Below are the code and all the weights of a small trained network. Each question names an input and a class and asks about switching units off, where a switched-off unit gives its printed mean instead of its output.

import numpy as np


def w(rows, s, z=0):
    codes = np.array(rows[::2]) - 128.0
    scale = np.full(codes.shape[1], s)
    scale[-1] = z or s
    return codes * scale


def norm(h):
    return h / np.sqrt((h * h).mean(-1, keepdims=True) + 1e-5)


def f(y):
    return y / 2 * (1 + np.tanh(0.7978845608 * (y + 0.044715 * y**3)))


def log_softmax(a):
    a = a - a.max(-1, keepdims=True)
    return a - np.log(np.exp(a).sum(-1, keepdims=True))


def net(x, mask):
    res = np.array(x, float).reshape(1, 8) / 4 @ E
    u = 0
    for l in range(3):
        y = f(norm(res) @ A[l][:, :-1].T + A[l][:, -1])
        res = res + np.where(mask[u : u + 10], y, B[l][:, -1]) @ B[l][:, :-1]
        u += 10
    return log_softmax(norm(res)[-1] @ U[:, :-1].T + U[:, -1])


A, B = {}, {}
E = w([
[127,168,94,18,156,215,204,246,102,250],'x0',
[239,224,76,60,208,23,92,103,144,140],'x1',
[56,138,153,249,254,151,134,152,6,110],'x2',
[115,126,129,108,130,125,108,130,129,129],'x3',
[122,109,116,126,144,137,116,100,132,140],'x4',
[118,105,110,118,144,136,116,108,132,137],'x5',
[147,119,127,174,142,136,144,115,147,143],'x6',
[129,85,86,119,144,140,136,103,112,135],'x7',
],0.0072)
A[0] = w([
[71,103,174,199,154,194,82,178,2,117,85],'L0N0',
[104,156,132,116,217,158,132,175,105,180,57],'L0N1',
[203,153,82,103,220,111,111,191,113,109,109],'L0N2',
[90,178,86,184,245,90,106,158,53,103,39],'L0N3',
[203,166,70,112,144,90,132,138,175,98,156],'L0N4',
[132,26,145,145,40,139,103,183,149,171,156],'L0N5',
[100,177,78,104,129,73,99,122,170,132,142],'L0N6',
[199,163,144,104,169,145,123,135,92,232,113],'L0N7',
[113,123,174,72,108,106,89,161,60,119,176],'L0N8',
[90,206,55,95,157,226,166,202,147,243,254],'L0N9',
],0.0078,0.0037)
B[0] = w([
[129,31,139,90,156,127,105,231,138,145,207],'L0N0',
[121,118,141,200,155,84,128,165,77,72,161],'L0N1',
[63,171,165,146,218,126,76,44,103,34,172],'L0N2',
[135,217,129,195,115,154,74,110,60,155,177],'L0N3',
[207,67,126,107,153,152,46,164,138,138,182],'L0N4',
[129,231,103,67,62,215,88,120,86,141,185],'L0N5',
[198,87,98,188,139,105,112,176,110,144,157],'L0N6',
[80,86,197,55,156,135,109,96,112,48,169],'L0N7',
[161,107,96,192,121,135,154,102,136,126,143],'L0N8',
[129,123,254,76,65,53,177,98,101,187,247],'L0N9',
],0.0086,0.011)
A[1] = w([
[117,97,81,179,159,127,122,198,129,104,114],'L1N0',
[132,129,130,106,1,201,157,90,158,114,124],'L1N1',
[133,59,159,136,106,166,171,197,100,123,138],'L1N2',
[140,128,162,131,122,148,130,157,50,166,200],'L1N3',
[139,110,22,172,105,218,51,213,186,88,188],'L1N4',
[154,142,153,148,64,109,60,115,120,125,155],'L1N5',
[136,152,158,157,85,121,153,123,124,206,164],'L1N6',
[46,95,170,152,181,136,149,171,155,111,210],'L1N7',
[150,137,109,106,166,98,164,145,87,143,6],'L1N8',
[84,94,196,119,192,168,137,141,117,65,179],'L1N9',
],0.0099,0.0024)
B[1] = w([
[122,119,141,130,59,99,72,80,187,103,165],'L1N0',
[66,193,168,163,184,135,146,46,103,143,254],'L1N1',
[127,87,127,107,107,86,153,162,129,136,220],'L1N2',
[127,150,90,86,97,194,203,83,138,99,235],'L1N3',
[120,130,147,189,199,61,121,112,189,5,212],'L1N4',
[99,83,115,143,133,184,168,146,101,186,219],'L1N5',
[108,60,75,104,91,211,71,99,110,110,175],'L1N6',
[129,71,92,179,86,49,153,102,135,147,202],'L1N7',
[120,103,158,109,159,73,119,141,122,120,129],'L1N8',
[133,130,82,114,57,121,133,171,198,131,224],'L1N9',
],0.011,0.0075)
A[2] = w([
[132,142,158,66,107,118,131,84,99,170,107],'L2N0',
[189,83,184,120,104,87,134,129,177,127,175],'L2N1',
[133,114,171,122,100,126,148,98,121,8,248],'L2N2',
[156,166,145,61,164,122,101,180,69,206,16],'L2N3',
[61,169,182,145,146,71,186,126,128,105,99],'L2N4',
[170,94,137,54,168,125,150,158,132,140,92],'L2N5',
[47,86,145,173,159,107,120,96,157,85,166],'L2N6',
[203,159,84,179,159,121,69,119,130,72,93],'L2N7',
[178,176,18,187,158,119,72,122,104,140,22],'L2N8',
[72,174,161,171,175,115,119,72,82,97,129],'L2N9',
],0.011,0.0017)
B[2] = w([
[109,176,126,207,134,156,73,145,148,122,230],'L2N0',
[152,94,55,78,128,132,59,129,133,134,238],'L2N1',
[140,160,110,154,173,167,94,129,155,99,239],'L2N2',
[141,146,155,172,163,106,108,60,108,50,176],'L2N3',
[124,109,81,127,204,124,160,103,137,132,204],'L2N4',
[194,121,156,185,118,75,60,120,183,129,190],'L2N5',
[143,149,138,111,156,105,114,103,126,109,249],'L2N6',
[136,135,81,80,56,177,217,161,160,175,236],'L2N7',
[111,169,79,169,64,189,120,185,119,252,196],'L2N8',
[108,126,193,127,234,83,208,183,58,77,253],'L2N9',
],0.011,0.0074)
U = w([
[87,164,180,147,237,99,192,97,85,41,253],'0',
[225,153,5,109,107,178,112,158,210,186,95],'1',
[58,176,186,80,61,221,164,60,94,174,102],'2',
[222,169,194,86,124,100,20,66,160,115,91],'3',
[94,68,53,217,99,70,127,121,200,55,84],'4',
[157,211,73,213,135,158,191,205,49,215,130],'5',
[88,34,137,93,30,85,203,195,70,163,80],'6',
],0.013,0.0031)

Each question gives the input, the list of numbers given to net, and the class t.
The units are the neurons (one row each of A and B). Each row of codes is followed by its name. A weight is (code - 128) times the scale printed after its matrix; where a second scale follows, it is the last column's (A, B and U).
mask holds one flag per neuron, layer by layer. A switched-off neuron (its flag False) gives its mean, the last column of its row in B, instead of its output. The means were averaged over made-up inputs and are rounded, as every weight is.
A unit's drop is (log p(t) with every unit on - log p(t) with that unit switched off) / (log p(t) with every unit on - log p(t) with every unit switched off).
The circuit of an input: a set's keep is (log p(t) with only the set's units on - log p(t) with every unit switched off) / (log p(t) with every unit on - log p(t) with every unit switched off). Starting from the 12 units with the biggest drops (on a tie, the unit counted first), units are removed one at a time, each time the one whose removal leaves the highest keep (on an exact tie, the one counted first), for as long as the keep stays at least 0.8.
circuit, biggest first: the units of the circuit, biggest drop first
k most important neurons: the k neurons with the biggest drops, biggest first
top k neurons in layer l: the k neurons of layer l with the biggest drops, biggest first
drop when u is switched off: that unit's drop, to one decimal
input [-5,2,4,1,3,-4,1,-3], class 5: circuit, biggest first => [L0N3, L0N9, L2N8]
input [6,-5,1,-8,-1,-3,-3,-7], class 6: circuit, biggest first => [L1N2]
input [0,4,2,-5,7,5,3,-5], class 5: top 2 neurons in layer 2 => [L2N8, L2N7]
input [-2,-5,2,0,4,7,6,2], class 4: 3 most important neurons => [L0N9, L0N0, L1N4]
input [-6,1,5,5,2,-1,-3,8], class 5: circuit, biggest first => [L0N3, L0N9, L2N8]
input [1,3,0,7,4,3,0,2], class 3: 2 most important neurons => [L1N1, L1N9]
input [5,-6,1,3,8,5,-3,2], class 6: top 2 neurons in layer 1 => [L1N2, L1N7]
input [8,-7,2,8,-2,4,-3,-3], class 6: top 3 neurons in layer 0 => [L0N0, L0N1, L0N3]
input [-6,1,2,4,-5,4,0,-7], class 5: 2 most important neurons => [L0N0, L1N1]
input [-7,1,-1,1,2,-2,8,5], class 1: 4 most important neurons => [L1N1, L0N5, L0N9, L0N3]
input [-1,0,1,-3,2,6,-5,2], class 4: 2 most important neurons => [L0N9, L0N5]
input [0,7,2,1,-2,-3,-1,-6], class 5: 2 most important neurons => [L0N9, L2N8]
input [1,0,5,6,7,-2,6,-3], class 6: 2 most important neurons => [L0N0, L1N4]
input [0,3,3,-5,7,-2,-1,5], class 5: circuit, biggest first => [L0N3]
input [0,6,-1,3,1,0,1,1], class 1: 3 most important neurons => [L0N9, L2N7, L0N6]
input [6,7,-1,-7,-3,4,-1,2], class 3: 2 most important neurons => [L1N1, L0N4]
input [-3,-1,6,4,5,-4,7,2], class 4: 2 most important neurons => [L0N0, L0N9]
input [7,0,5,-1,-4,7,3,-8], class 6: top 2 neurons in layer 1 => [L1N1, L1N9]
input [-7,6,-2,8,0,-2,6,1], class 1: drop when L2N9 is switched off => 0.0
input [-4,2,-3,-6,5,6,3,2], class 1: top neuron in layer 0 => [L0N9]
input [-5,6,-7,0,6,-1,-1,-8], class 1: drop when L0N9 is switched off => 0.2
input [-6,-1,-1,7,-2,-6,4,-5], class 0: drop when L0N0 is switched off => 1.4
input [-2,6,-1,-3,2,-6,-8,-7], class 1: top 2 neurons in layer 0 => [L0N9, L0N4]
